Below are the code and all the weights of a small trained network. Each question names an input and a class and asks about switching units off, where a switched-off unit gives its printed mean instead of its output.

import numpy as np


def w(rows, s, z=0):
    codes = np.array(rows[::2]) - 128.0
    scale = np.full(codes.shape[1], s)
    scale[-1] = z or s
    return codes * scale


def f(y):
    return y / 2 * (1 + np.tanh(0.7978845608 * (y + 0.044715 * y**3)))


def log_softmax(a):
    a = a - a.max(-1, keepdims=True)
    return a - np.log(np.exp(a).sum(-1, keepdims=True))


def net(x, mask):
    res = np.array(x, float).reshape(1, 7) / 4 @ E
    y = f(res @ A[0][:, :-1].T + A[0][:, -1])
    res = res + np.where(mask, y, B[0][:, -1]) @ B[0][:, :-1]
    return log_softmax(res[-1] @ U[:, :-1].T + U[:, -1])


A, B = {}, {}
E = w([
[138,132,137,127,130,133,126,133,118],'x0',
[83,141,154,94,150,66,109,10,106],'x1',
[69,97,150,109,219,188,121,119,147],'x2',
[122,135,148,150,119,140,103,137,108],'x3',
[97,96,172,148,120,116,143,130,124],'x4',
[109,197,150,215,132,161,182,87,160],'x5',
[121,141,98,111,119,136,114,121,157],'x6',
],0.012)
A[0] = w([
[147,55,160,14,91,9,5,174,92,89],'neuron 1',
[130,71,106,84,196,186,127,235,113,139],'neuron 2',
[95,47,117,82,145,174,86,225,157,116],'neuron 3',
[42,115,106,81,165,100,91,89,50,27],'neuron 4',
[74,59,84,107,147,138,96,137,82,104],'neuron 5',
[123,164,112,159,71,171,160,233,135,99],'neuron 6',
[149,46,114,143,169,166,89,177,119,135],'neuron 7',
[154,151,120,134,64,146,236,254,199,64],'neuron 8',
[101,158,111,138,118,200,171,115,141,141],'neuron 9',
[137,222,175,161,96,127,177,28,153,127],'neuron 10',
[113,192,96,130,75,50,123,108,76,96],'neuron 11',
[165,156,123,171,74,169,183,200,133,11],'neuron 12',
[126,171,130,253,208,168,173,143,170,2],'neuron 13',
[196,81,71,176,20,42,159,165,108,113],'neuron 14',
[94,132,166,99,98,67,77,174,73,103],'neuron 15',
[110,113,151,140,217,190,140,53,132,208],'neuron 16',
],0.008,0.0066)
B[0] = w([
[130,187,175,87,216,122,111,187,216,248],'neuron 1',
[133,99,90,160,36,120,184,102,70,205],'neuron 2',
[134,77,110,187,43,76,237,18,104,197],'neuron 3',
[168,116,136,88,101,194,75,170,144,163],'neuron 4',
[155,112,80,126,97,193,147,93,126,159],'neuron 5',
[86,149,134,52,209,139,71,176,144,189],'neuron 6',
[195,92,152,95,76,96,180,69,112,176],'neuron 7',
[65,163,147,114,142,113,111,168,212,198],'neuron 8',
[118,100,161,100,156,106,134,142,164,168],'neuron 9',
[142,171,156,176,101,65,175,20,85,202],'neuron 10',
[87,136,39,213,153,108,170,151,114,167],'neuron 11',
[111,147,149,85,181,59,109,80,138,167],'neuron 12',
[103,133,135,52,67,178,70,190,230,188],'neuron 13',
[71,112,255,64,132,204,42,167,212,210],'neuron 14',
[121,139,167,105,107,107,105,89,179,163],'neuron 15',
[165,117,225,37,143,153,127,139,169,219],'neuron 16',
],0.0076,0.012)
U = w([
[142,92,105,41,97,235,84,193,151,198],'0',
[48,179,124,96,254,80,93,127,141,55],'1',
[160,101,14,243,30,77,208,41,26,2],'2',
],0.0076,0.00042)

Each question gives the input, the list of numbers given to net, and the class t.
The units are the neurons (one row each of A and B). Each row of codes is followed by its name. A weight is (code - 128) times the scale printed after its matrix; where a second scale follows, it is the last column's (A, B and U).
mask holds one flag per neuron, in row order. A switched-off neuron (its flag False) gives its mean, the last column of its row in B, instead of its output. The means were averaged over made-up inputs and are rounded, as every weight is.
A unit's drop is (log p(t) with every unit on - log p(t) with that unit switched off) / (log p(t) with every unit on - log p(t) with every unit switched off).
The circuit of an input: a set's keep is (log p(t) with only the set's units on - log p(t) with every unit switched off) / (log p(t) with every unit on - log p(t) with every unit switched off). Starting from the 12 units with the biggest drops (on a tie, the unit counted first), units are removed one at a time, each time the one whose removal leaves the highest keep (on an exact tie, the one counted first), for as long as the keep stays at least 0.8.
units of the circuit, in order: the units of the circuit, biggest drop first
most important unit: the unit with the biggest drop
top k neurons: the k neurons with the biggest drops, biggest first
drop of u: that unit's drop, to one decimal
input [7,5,6,5,4,-5,5], class 0: units of the circuit, in order -> [neuron 4]
input [4,2,-8,5,-2,-1,0], class 1: units of the circuit, in order -> [neuron 11; neuron 2]
input [8,2,6,-1,3,-6,-5], class 0: top 2 neurons -> [neuron 1; neuron 4]
input [6,0,8,-3,6,1,4], class 0: units of the circuit, in order -> [neuron 16; neuron 10]
input [7,4,0,-8,6,5,-7], class 2: top 3 neurons -> [neuron 1; neuron 10; neuron 14]
input [2,4,-5,-7,-6,-8,4], class 1: top 3 neurons -> [neuron 1; neuron 11; neuron 13]
input [6,2,-2,2,-1,-6,4], class 1: top 2 neurons -> [neuron 1; neuron 13]
input [-1,3,0,6,0,7,-2], class 2: top 4 neurons -> [neuron 10; neuron 1; neuron 14; neuron 6]
input [-1,7,1,8,2,-4,3], class 0: top 2 neurons -> [neuron 4; neuron 10]
input [8,-7,8,6,-4,0,-5], class 2: top 2 neurons -> [neuron 3; neuron 2]
input [-7,-6,-2,2,1,1,6], class 1: top 3 neurons -> [neuron 12; neuron 8; neuron 6]
input [6,-7,1,0,4,-8,-3], class 2: top 2 neurons -> [neuron 3; neuron 2]
input [0,8,-1,-3,5,2,1], class 2: units of the circuit, in order -> [neuron 1; neuron 10]
input [-6,6,2,-4,6,-6,3], class 0: top 2 neurons -> [neuron 4; neuron 5]
input [3,-7,-5,5,6,2,-7], class 1: units of the circuit, in order -> [neuron 12]
input [0,5,2,7,-8,-2,-5], class 0: top 2 neurons -> [neuron 4; neuron 10]
input [8,0,3,-4,6,-1,5], class 2: top 2 neurons -> [neuron 14; neuron 1]
input [3,1,-4,-7,-6,-7,-2], class 1: top 3 neurons -> [neuron 1; neuron 13; neuron 16]
input [-6,-1,4,-5,7,8,6], class 0: top 4 neurons -> [neuron 13; neuron 16; neuron 1; neuron 12]
input [0,-1,8,6,-7,6,-3], class 0: most important unit -> neuron 13
input [0,7,7,6,5,-8,-6], class 0: drop of neuron 4 -> 0.4
input [0,-7,6,6,6,-1,-6], class 2: drop of neuron 3 -> 0.3
input [8,3,-5,2,-6,-6,1], class 1: drop of neuron 11 -> 0.2
input [0,-3,-1,-1,-4,5,2], class 1: drop of neuron 13 -> -0.1
